Here is a tiny trained network, its code and every weight. The questions are about switching its units off for an input and a target symbol, where a switched-off unit gives its printed mean instead of its output.

import numpy as np


def w(rows, s, z=0):
    codes = np.array(rows[::2]) - 128.0
    scale = np.full(codes.shape[1], s)
    scale[-1] = z or s
    return codes * scale


def norm(h):
    return h / np.sqrt((h * h).mean(-1, keepdims=True) + 1e-5)


def f(y):
    return y / 2 * (1 + np.tanh(0.7978845608 * (y + 0.044715 * y**3)))


def softmax(a):
    e = np.exp(a - a.max(-1, keepdims=True))
    return e / e.sum(-1, keepdims=True)


def log_softmax(a):
    a = a - a.max(-1, keepdims=True)
    return a - np.log(np.exp(a).sum(-1, keepdims=True))


def net(x, mask):
    ids = ['ΓΩαδζηλπσφ'.index(c) for c in x.split()]
    T = len(ids)
    res = E[ids] + P[:T]
    u = 0
    for l in range(2):
        q, k, v = (norm(res) @ M[l].T for M in (Q, K, V))
        z = softmax(np.where(np.tri(T) > 0, q @ k.T / 2**0.5, -1e9)) @ v
        res = res + np.where(mask[u], z, O[l][:, -1]) @ O[l][:, :-1]
        u += 1
        y = f(norm(res) @ A[l][:, :-1].T + A[l][:, -1])
        res = res + np.where(mask[u : u + 16], y, B[l][:, -1]) @ B[l][:, :-1]
        u += 16
    return log_softmax(norm(res)[-1] @ U[:, :-1].T + U[:, -1])


Q, K, V, O, A, B = {}, {}, {}, {}, {}, {}
E = w([
[164,107,194,139,63,168],'Γ',
[61,145,157,98,149,198],'Ω',
[126,180,106,154,171,74],'α',
[215,132,69,124,108,117],'δ',
[248,126,165,164,75,124],'ζ',
[61,93,148,176,108,52],'η',
[101,108,134,85,160,144],'λ',
[127,167,24,89,73,135],'π',
[158,98,63,194,135,217],'σ',
[177,112,138,15,184,119],'φ',
],0.016)
P = w([
[161,254,154,206,172,109],'0',
[183,231,156,163,136,168],'1',
[179,208,153,135,127,191],'2',
[182,171,147,111,115,193],'3',
[172,126,144,86,119,185],'4',
[172,101,126,69,120,189],'5',
[164,78,114,50,117,187],'6',
[158,62,92,31,116,188],'7',
[170,68,88,24,110,197],'8',
[175,76,78,20,98,218],'9',
],0.0047)
Q[0] = w([
[125,36,240,167,52,87],'L0H0',
[254,51,189,127,89,168],'L0H0',
],0.0055)
K[0] = w([
[78,89,119,127,86,80],'L0H0',
[124,3,70,80,81,176],'L0H0',
],0.0079)
V[0] = w([
[212,155,167,196,253,168],'L0H0',
[51,157,155,160,88,20],'L0H0',
],0.0056)
O[0] = w([
[116,14,204,122,251,228,253],'L0H0',
[102,247,1,15,54,215,151],'L0H0',
],0.0044,0.0047)
A[0] = w([
[161,150,178,157,58,121,124],'L0N0',
[119,84,184,163,56,128,56],'L0N1',
[99,90,79,97,105,129,60],'L0N2',
[94,133,60,158,115,134,67],'L0N3',
[195,123,96,152,100,54,110],'L0N4',
[109,125,91,216,154,31,190],'L0N5',
[142,173,132,87,128,94,152],'L0N6',
[191,144,116,140,185,177,124],'L0N7',
[134,84,188,84,103,122,40],'L0N8',
[123,171,68,154,137,125,104],'L0N9',
[125,165,115,169,128,106,37],'L0N10',
[99,83,127,17,114,182,6],'L0N11',
[152,163,179,127,105,125,29],'L0N12',
[77,140,180,254,118,38,84],'L0N13',
[84,171,159,141,133,180,90],'L0N14',
[95,91,73,61,195,168,214],'L0N15',
],0.0095,0.0024)
B[0] = w([
[85,173,87,125,119,127,141],'L0N0',
[124,170,91,162,164,147,139],'L0N1',
[134,182,130,129,130,85,129],'L0N2',
[180,128,138,129,131,100,132],'L0N3',
[78,145,163,125,110,177,142],'L0N4',
[103,149,167,83,161,183,166],'L0N5',
[126,90,101,162,138,107,146],'L0N6',
[52,127,128,84,128,129,222],'L0N7',
[149,173,107,131,103,170,137],'L0N8',
[136,82,130,131,144,101,158],'L0N9',
[136,95,161,148,172,95,128],'L0N10',
[149,103,173,195,104,127,176],'L0N11',
[99,138,100,114,111,100,122],'L0N12',
[115,105,119,148,254,150,139],'L0N13',
[106,101,186,113,75,149,164],'L0N14',
[122,162,128,177,68,69,254],'L0N15',
],0.0082,0.0078)
Q[1] = w([
[189,199,150,253,95,130],'L1H0',
[146,14,152,134,56,126],'L1H0',
],0.0081)
K[1] = w([
[172,1,111,213,67,67],'L1H0',
[185,82,118,41,138,221],'L1H0',
],0.0072)
V[1] = w([
[216,138,146,3,190,196],'L1H0',
[148,157,219,130,99,18],'L1H0',
],0.0062)
O[1] = w([
[201,166,110,83,11,148,7],'L1H0',
[145,255,255,104,100,197,152],'L1H0',
],0.0076,0.0011)
A[1] = w([
[106,33,159,131,234,129,55],'L1N0',
[116,176,38,121,205,130,54],'L1N1',
[179,67,108,31,105,100,74],'L1N2',
[82,146,205,70,108,96,205],'L1N3',
[173,149,121,171,99,152,95],'L1N4',
[126,99,183,53,154,156,110],'L1N5',
[96,141,143,115,193,81,97],'L1N6',
[164,162,180,101,87,67,61],'L1N7',
[79,255,173,129,122,130,114],'L1N8',
[100,135,173,201,47,109,17],'L1N9',
[39,101,105,144,160,98,94],'L1N10',
[135,115,185,100,93,229,69],'L1N11',
[205,151,87,151,130,142,2],'L1N12',
[148,164,194,83,150,51,126],'L1N13',
[176,135,151,120,143,39,130],'L1N14',
[140,108,83,142,50,150,104],'L1N15',
],0.0097,0.0048)
B[1] = w([
[171,171,52,219,250,131,171],'L1N0',
[92,174,208,167,68,116,175],'L1N1',
[62,251,140,182,141,168,136],'L1N2',
[175,93,126,174,26,96,241],'L1N3',
[128,123,60,75,169,119,139],'L1N4',
[83,186,142,238,180,126,147],'L1N5',
[90,151,186,38,139,191,210],'L1N6',
[126,252,77,210,112,253,127],'L1N7',
[101,48,90,72,85,63,255],'L1N8',
[77,221,182,107,195,102,161],'L1N9',
[205,104,139,35,76,199,205],'L1N10',
[173,120,162,156,229,75,184],'L1N11',
[98,126,192,58,78,50,126],'L1N12',
[154,123,49,93,67,198,178],'L1N13',
[170,150,114,159,199,248,139],'L1N14',
[97,80,212,89,217,109,155],'L1N15',
],0.0054,0.0081)
U = w([
[89,168,159,106,207,179,107],'Γ',
[130,93,111,45,39,144,156],'Ω',
[95,131,97,186,86,158,71],'α',
[118,105,238,208,87,104,178],'δ',
[254,110,180,96,152,58,96],'ζ',
[159,38,71,202,134,117,253],'η',
[115,191,70,182,107,37,202],'λ',
[141,115,135,145,123,115,27],'π',
[220,163,124,187,67,211,202],'σ',
[158,105,145,141,120,132,40],'φ',
],0.0099,0.0039)

Each question gives the input, a string of symbols that net reads in full, and the target symbol t.
The units are the heads (2 rows each of Q, K, V and O) and the neurons (one row each of A and B). Each row of codes is followed by its name. A weight is (code - 128) times the scale printed after its matrix; where a second scale follows, it is the last column's (O, A, B and U).
mask holds one flag per unit, layer by layer, with each layer's heads first. A switched-off unit (its flag False) gives its mean, the last column of its rows in O or B, instead of its output. The means were averaged over made-up inputs and are rounded, as every weight is.
A unit's drop is (log p(t) with every unit on - log p(t) with that unit switched off) / (log p(t) with every unit on - log p(t) with every unit switched off).
The circuit of an input: a set's keep is (log p(t) with only the set's units on - log p(t) with every unit switched off) / (log p(t) with every unit on - log p(t) with every unit switched off). Starting from the 12 units with the biggest drops (on a tie, the unit counted first), units are removed one at a time, each time the one whose removal leaves the highest keep (on an exact tie, the one counted first), for as long as the keep stays at least 0.8.
units of the circuit, in order: the units of the circuit, biggest drop first
most important unit: the unit with the biggest drop
k most important neurons: the k neurons with the biggest drops, biggest first
k most important neurons of layer l: the k neurons of layer l with the biggest drops, biggest first
drop when u is switched off: that unit's drop, to one decimal
input α α σ α α α λ, target η: units of the circuit, in order : [L1H0; L0N11]
input Ω α η Ω α ζ α α α Γ, target Γ: 3 most important neurons of layer 0 : [L0N0; L0N1; L0N15]
input δ ζ η α α λ α ζ, target δ: units of the circuit, in order : [L0N4; L0H0; L1N10]
input Ω Ω η α λ α δ η ζ, target Ω: 3 most important neurons : [L0N0; L1N8; L0N15]
input Ω π η Ω Γ, target Ω: 3 most important neurons of layer 0 : [L0N0; L0N15; L0N1]
input α Ω λ π, target λ: 2 most important neurons : [L0N2; L1N10]
input α λ δ Ω η α α σ ζ, target η: 3 most important neurons of layer 0 : [L0N1; L0N0; L0N4]
input α α α Ω α ζ ζ Γ, target ζ: 2 most important neurons : [L0N15; L1N15]
input α φ π α π Γ, target λ: 2 most important neurons of layer 1 : [L1N10; L1N6]
input λ α α α Ω δ, target Γ: most important unit : L1N2
input δ Ω δ Ω φ α λ, target σ: 2 most important neurons : [L1N7; L0N7]
input Ω α η η Ω Ω Ω ζ, target ζ: 3 most important neurons : [L0N15; L1N11; L1N6]
input ζ Ω Γ, target ζ: 3 most important neurons : [L1N11; L0N15; L1N6]
input η α ζ, target Ω: 4 most important neurons : [L0N0; L0N15; L0N11; L0N12]
input α η λ ζ, target δ: 3 most important neurons : [L0N4; L0N15; L0N11]
input η α Γ, target Ω: 2 most important neurons : [L0N0; L0N15]
input α λ α α α α ζ Ω α η, target Γ: 3 most important neurons : [L0N13; L0N7; L0N15]
input Ω α ζ Ω α ζ, target ζ: 4 most important neurons : [L0N15; L0N0; L0N1; L1N11]
input η Γ η α α δ σ λ, target η: 2 most important neurons : [L0N4; L0N7]
input Γ η α, target Γ: most important unit : L1N0
input δ α δ Ω δ, target Ω: 3 most important neurons of layer 1 : [L1N15; L1N2; L1N0]
input α ζ π α δ λ δ α η, target Γ: 2 most important neurons : [L0N13; L0N15]
input Ω ζ Ω Γ σ Γ, target η: most important neuron : [L0N1]
input Ω α α α Γ, target Γ: 2 most important neurons of layer 1 : [L1N3; L1N10]
input Ω α λ ζ η ζ π, target λ: 3 most important neurons of layer 1 : [L1N10; L1N6; L1N9]
input α α σ σ ζ, target η: drop when L1H0 is switched off : 0.4
input α σ λ δ, target Γ: drop when L0H0 is switched off : 0.3
